Below is a small trained network, with its code and all its weights. Each question gives an input and a class and asks what happens when units are switched off, that is, made to give their printed mean instead of their output.

import numpy as np


def w(rows, s, z=0):
    codes = np.array(rows[::2]) - 128.0
    scale = np.full(codes.shape[1], s)
    scale[-1] = z or s
    return codes * scale


def f(y):
    return y / 2 * (1 + np.tanh(0.7978845608 * (y + 0.044715 * y**3)))


def log_softmax(a):
    a = a - a.max(-1, keepdims=True)
    return a - np.log(np.exp(a).sum(-1, keepdims=True))


def net(x, mask):
    res = np.array(x, float).reshape(1, 6) / 4 @ E
    y = f(res @ A[0][:, :-1].T + A[0][:, -1])
    res = res + np.where(mask, y, B[0][:, -1]) @ B[0][:, :-1]
    return log_softmax(res[-1] @ U[:, :-1].T + U[:, -1])


A, B = {}, {}
E = w([
[65,159,64,222],'x0',
[133,126,130,135],'x1',
[125,134,136,132],'x2',
[162,135,238,70],'x3',
[110,145,148,141],'x4',
[33,1,189,147],'x5',
],0.0082)
A[0] = w([
[163,47,196,81,141],'neuron 0',
[104,29,158,46,95],'neuron 1',
[75,250,78,168,184],'neuron 2',
[138,127,178,70,99],'neuron 3',
[140,196,197,118,227],'neuron 4',
[201,181,10,186,207],'neuron 5',
[48,21,59,142,174],'neuron 6',
[88,176,133,156,178],'neuron 7',
[108,182,116,102,117],'neuron 8',
[194,185,193,130,175],'neuron 9',
[134,198,79,163,109],'neuron 10',
[106,82,171,82,86],'neuron 11',
[170,228,120,120,252],'neuron 12',
[203,172,149,105,200],'neuron 13',
[54,93,94,254,244],'neuron 14',
[128,80,217,104,87],'neuron 15',
[142,243,18,176,150],'neuron 16',
[177,169,130,46,160],'neuron 17',
[107,27,164,102,185],'neuron 18',
],0.0081,0.004)
B[0] = w([
[126,182,208,165,197],'neuron 0',
[130,135,205,160,188],'neuron 1',
[175,51,134,139,222],'neuron 2',
[190,232,160,168,157],'neuron 3',
[140,184,106,96,181],'neuron 4',
[200,45,164,122,252],'neuron 5',
[35,103,89,100,217],'neuron 6',
[152,59,50,120,158],'neuron 7',
[233,139,84,187,138],'neuron 8',
[199,197,65,120,178],'neuron 9',
[194,41,206,191,179],'neuron 10',
[122,152,198,213,159],'neuron 11',
[254,124,85,89,220],'neuron 12',
[202,189,84,78,187],'neuron 13',
[66,48,103,99,254],'neuron 14',
[136,170,213,199,177],'neuron 15',
[194,49,162,156,251],'neuron 16',
[158,197,56,93,181],'neuron 17',
[59,133,200,168,205],'neuron 18',
],0.0061,0.0085)
U = w([
[197,140,37,141,254],'0',
[46,110,181,92,235],'1',
[179,59,124,183,25],'2',
[54,98,41,167,55],'3',
[177,221,101,84,56],'4',
[139,188,171,254,48],'5',
],0.0078,0.0049)

Each question gives the input, the list of numbers given to net, and the class t.
The units are the neurons (one row each of A and B). Each row of codes is followed by its name. A weight is (code - 128) times the scale printed after its matrix; where a second scale follows, it is the last column's (A, B and U).
mask holds one flag per neuron, in row order. A switched-off neuron (its flag False) gives its mean, the last column of its row in B, instead of its output. The means were averaged over made-up inputs and are rounded, as every weight is.
A unit's drop is (log p(t) with every unit on - log p(t) with that unit switched off) / (log p(t) with every unit on - log p(t) with every unit switched off).
The circuit of an input: a set's keep is (log p(t) with only the set's units on - log p(t) with every unit switched off) / (log p(t) with every unit on - log p(t) with every unit switched off). Starting from the 12 units with the biggest drops (on a tie, the unit counted first), units are removed one at a time, each time the one whose removal leaves the highest keep (on an exact tie, the one counted first), for as long as the keep stays at least 0.8.
units of the circuit, in order: the units of the circuit, biggest drop first
top k neurons: the k neurons with the biggest drops, biggest first
drop when u is switched off: that unit's drop, to one decimal
input [5,-2,0,0,3,-8], class 2: units of the circuit, in order : neuron 16; neuron 5
input [-1,6,-3,-7,-5,6], class 1: top neuron : neuron 18
input [3,0,-4,-8,-8,0], class 2: units of the circuit, in order : neuron 5; neuron 16
input [-5,-7,4,1,6,8], class 5: units of the circuit, in order : neuron 15; neuron 11; neuron 0
input [7,4,3,0,3,8], class 3: units of the circuit, in order : neuron 6; neuron 14
input [-4,-5,-2,-7,0,1], class 1: top 2 neurons : neuron 12; neuron 9
input [-6,-1,-8,5,-2,0], class 4: top 2 neurons : neuron 17; neuron 13
input [5,-1,-7,-4,-4,-7], class 2: drop when neuron 16 is switched off : 0.2
input [-8,4,7,6,8,7], class 5: drop when neuron 15 is switched off : 0.0
input [-3,-3,-3,1,0,6], class 5: drop when neuron 12 is switched off : -0.1
